Below is a small trained network, with its code and all its weights. Each question gives an input and a target symbol and asks what happens when units are switched off, that is, made to give their printed mean instead of their output.

import numpy as np


def w(rows, s, z=0):
    codes = np.array(rows[::2]) - 128.0
    scale = np.full(codes.shape[1], s)
    scale[-1] = z or s
    return codes * scale


def norm(h):
    return h / np.sqrt((h * h).mean(-1, keepdims=True) + 1e-5)


def f(y):
    return y / 2 * (1 + np.tanh(0.7978845608 * (y + 0.044715 * y**3)))


def softmax(a):
    e = np.exp(a - a.max(-1, keepdims=True))
    return e / e.sum(-1, keepdims=True)


def log_softmax(a):
    a = a - a.max(-1, keepdims=True)
    return a - np.log(np.exp(a).sum(-1, keepdims=True))


def net(x, mask):
    ids = ['ΛΣΨαβεζημτ'.index(c) for c in x.split()]
    T = len(ids)
    res = E[ids] + P[:T]
    u = 0
    for l in range(3):
        q, k, v = (norm(res) @ M[l].T for M in (Q, K, V))
        z = softmax(np.where(np.tri(T) > 0, q @ k.T / 4**0.5, -1e9)) @ v
        res = res + np.where(mask[u], z, O[l][:, -1]) @ O[l][:, :-1]
        u += 1
        y = f(norm(res) @ A[l][:, :-1].T + A[l][:, -1])
        res = res + np.where(mask[u : u + 8], y, B[l][:, -1]) @ B[l][:, :-1]
        u += 8
    return log_softmax(norm(res)[-1] @ U[:, :-1].T + U[:, -1])


Q, K, V, O, A, B = {}, {}, {}, {}, {}, {}
E = w([
[138,91,115],'Λ',
[146,177,164],'Σ',
[160,35,177],'Ψ',
[123,101,111],'α',
[117,79,177],'β',
[59,251,164],'ε',
[148,178,165],'ζ',
[189,131,173],'η',
[59,140,142],'μ',
[158,115,67],'τ',
],0.027)
P = w([
[164,23,93],'0',
[184,68,95],'1',
[198,95,77],'2',
[208,138,78],'3',
[218,182,59],'4',
[205,213,52],'5',
[186,253,50],'6',
],0.0048)
Q[0] = w([
[3,201,101],'0.h0',
[106,92,70],'0.h0',
[64,66,183],'0.h0',
[207,60,82],'0.h0',
],0.012)
K[0] = w([
[1,62,151],'0.h0',
[121,20,32],'0.h0',
[247,51,236],'0.h0',
[182,85,132],'0.h0',
],0.0099)
V[0] = w([
[135,213,117],'0.h0',
[110,71,1],'0.h0',
[191,108,12],'0.h0',
[151,113,178],'0.h0',
],0.0052)
O[0] = w([
[223,166,253,98],'0.h0',
[57,58,213,254],'0.h0',
[179,57,111,112],'0.h0',
[177,149,163,66],'0.h0',
],0.0047,0.00089)
A[0] = w([
[60,1,88,101],'0.n0',
[187,99,36,129],'0.n1',
[140,74,199,95],'0.n2',
[134,14,203,121],'0.n3',
[91,206,164,111],'0.n4',
[81,217,24,65],'0.n5',
[130,228,62,1],'0.n6',
[136,162,189,73],'0.n7',
],0.0074,0.0036)
B[0] = w([
[104,127,223,253],'0.n0',
[99,86,104,219],'0.n1',
[84,184,115,130],'0.n2',
[61,131,254,196],'0.n3',
[45,115,46,210],'0.n4',
[157,154,193,181],'0.n5',
[139,151,164,122],'0.n6',
[109,142,194,122],'0.n7',
],0.0077,0.0028)
Q[1] = w([
[35,100,164],'1.h0',
[179,92,191],'1.h0',
[92,160,151],'1.h0',
[232,5,88],'1.h0',
],0.011)
K[1] = w([
[127,166,129],'1.h0',
[123,237,66],'1.h0',
[71,40,123],'1.h0',
[250,174,222],'1.h0',
],0.013)
V[1] = w([
[131,107,1],'1.h0',
[106,117,135],'1.h0',
[71,94,65],'1.h0',
[139,165,109],'1.h0',
],0.01)
O[1] = w([
[87,131,90,4],'1.h0',
[3,141,13,188],'1.h0',
[104,43,63,207],'1.h0',
[100,127,110,73],'1.h0',
],0.0042,0.0022)
A[1] = w([
[243,197,193,108],'1.n0',
[178,137,110,29],'1.n1',
[132,45,151,38],'1.n2',
[174,78,248,2],'1.n3',
[144,49,95,46],'1.n4',
[102,211,154,59],'1.n5',
[115,166,123,45],'1.n6',
[66,148,214,182],'1.n7',
],0.014,0.003)
B[1] = w([
[58,121,51,223],'1.n0',
[180,62,75,130],'1.n1',
[126,146,181,177],'1.n2',
[167,254,86,209],'1.n3',
[79,59,149,169],'1.n4',
[79,87,147,188],'1.n5',
[45,97,128,133],'1.n6',
[144,121,48,253],'1.n7',
],0.0095,0.0065)
Q[2] = w([
[91,45,182],'2.h0',
[97,95,83],'2.h0',
[162,4,118],'2.h0',
[139,73,42],'2.h0',
],0.017)
K[2] = w([
[63,103,244],'2.h0',
[179,35,109],'2.h0',
[66,48,242],'2.h0',
[184,10,104],'2.h0',
],0.011)
V[2] = w([
[199,255,136],'2.h0',
[210,150,113],'2.h0',
[172,123,97],'2.h0',
[46,134,201],'2.h0',
],0.013)
O[2] = w([
[84,161,141,2],'2.h0',
[122,107,113,55],'2.h0',
[202,120,136,117],'2.h0',
[2,215,233,135],'2.h0',
],0.0089,0.0051)
A[2] = w([
[121,7,113,81],'2.n0',
[131,102,40,72],'2.n1',
[126,186,115,79],'2.n2',
[121,233,144,107],'2.n3',
[167,125,242,1],'2.n4',
[118,97,167,84],'2.n5',
[49,173,181,118],'2.n6',
[202,180,146,191],'2.n7',
],0.018,0.0089)
B[2] = w([
[216,115,65,203],'2.n0',
[149,113,193,211],'2.n1',
[68,185,184,147],'2.n2',
[184,124,172,206],'2.n3',
[251,220,146,141],'2.n4',
[152,183,148,123],'2.n5',
[160,59,76,255],'2.n6',
[47,121,57,189],'2.n7',
],0.013,0.0074)
U = w([
[149,91,201,151],'Λ',
[132,188,123,161],'Σ',
[193,170,174,187],'Ψ',
[116,73,194,147],'α',
[110,130,211,165],'β',
[83,138,180,147],'ε',
[125,188,116,173],'ζ',
[165,181,4,9],'η',
[59,64,92,89],'μ',
[213,84,79,103],'τ',
],0.024,0.013)

Each question gives the input, a string of symbols that net reads in full, and the target symbol t.
The units are the heads (4 rows each of Q, K, V and O) and the neurons (one row each of A and B). Each row of codes is followed by its name. A weight is (code - 128) times the scale printed after its matrix; where a second scale follows, it is the last column's (O, A, B and U).
mask holds one flag per unit, layer by layer, with each layer's heads first. A switched-off unit (its flag False) gives its mean, the last column of its rows in O or B, instead of its output. The means were averaged over made-up inputs and are rounded, as every weight is.
A unit's drop is (log p(t) with every unit on - log p(t) with that unit switched off) / (log p(t) with every unit on - log p(t) with every unit switched off).
The circuit of an input: a set's keep is (log p(t) with only the set's units on - log p(t) with every unit switched off) / (log p(t) with every unit on - log p(t) with every unit switched off). Starting from the 12 units with the biggest drops (on a tie, the unit counted first), units are removed one at a time, each time the one whose removal leaves the highest keep (on an exact tie, the one counted first), for as long as the keep stays at least 0.8.
circuit, biggest first: the units of the circuit, biggest drop first
unit that matters most: the unit with the biggest drop
k most important neurons: the k neurons with the biggest drops, biggest first
k most important neurons of layer l: the k neurons of layer l with the biggest drops, biggest first
input α η μ μ Ψ β, target η: most important neuron of layer 0 => (0.n0)
input Ψ τ β, target β: circuit, biggest first => (2.h0; 0.n3)
input τ Ψ Ψ β α Ψ β, target β: circuit, biggest first => (0.n3; 2.h0)
input μ Ψ μ η α, target η: 2 most important neurons => (1.n3; 1.n0)
input μ ζ Σ ζ Σ, target ζ: circuit, biggest first => (2.n6; 2.n0; 2.n7)
input ζ μ Ψ τ α ζ, target τ: 2 most important neurons => (1.n5; 1.n1)
input τ μ μ ε η Λ, target η: 3 most important neurons of layer 0 => (0.n4; 0.n0; 0.n3)
input μ μ μ α μ μ Ψ, target Ψ: 2 most important neurons of layer 2 => (2.n4; 2.n3)
input η τ μ μ Λ, target η: circuit, biggest first => (1.h0; 1.n3; 2.n7)
input τ ε Ψ Λ Σ β, target Σ: circuit, biggest first => (1.n3; 2.n2)
input Ψ Ψ Ψ ζ, target ζ: 3 most important neurons => (2.n6; 1.n7; 2.n0)
input Σ ζ α β, target ζ: circuit, biggest first => (1.n3; 2.n2)
input μ τ μ Ψ Λ ε, target ε: 2 most important neurons => (1.n3; 1.n5)
input Σ Λ μ τ μ Σ, target τ: unit that matters most => 1.n5
input μ ε Ψ τ μ Σ, target τ: 3 most important neurons of layer 1 => (1.n5; 1.n0; 1.n3)
input μ ζ Σ, target μ: 2 most important neurons of layer 1 => (1.n0; 1.n3)
input τ η τ α ε τ ζ, target τ: 2 most important neurons => (1.n5; 1.n0)
input η Σ ζ, target η: 2 most important neurons of layer 1 => (1.n0; 1.n1)
input τ μ Σ Λ α, target Σ: 2 most important neurons => (0.n0; 1.n3)
input ζ α μ μ ζ μ η, target η: circuit, biggest first => (1.n0)
input μ ε τ μ Ψ Σ α, target Σ: 2 most important neurons of layer 0 => (0.n4; 0.n0)
input τ η μ ζ β, target ζ: 2 most important neurons => (1.n3; 2.n6)
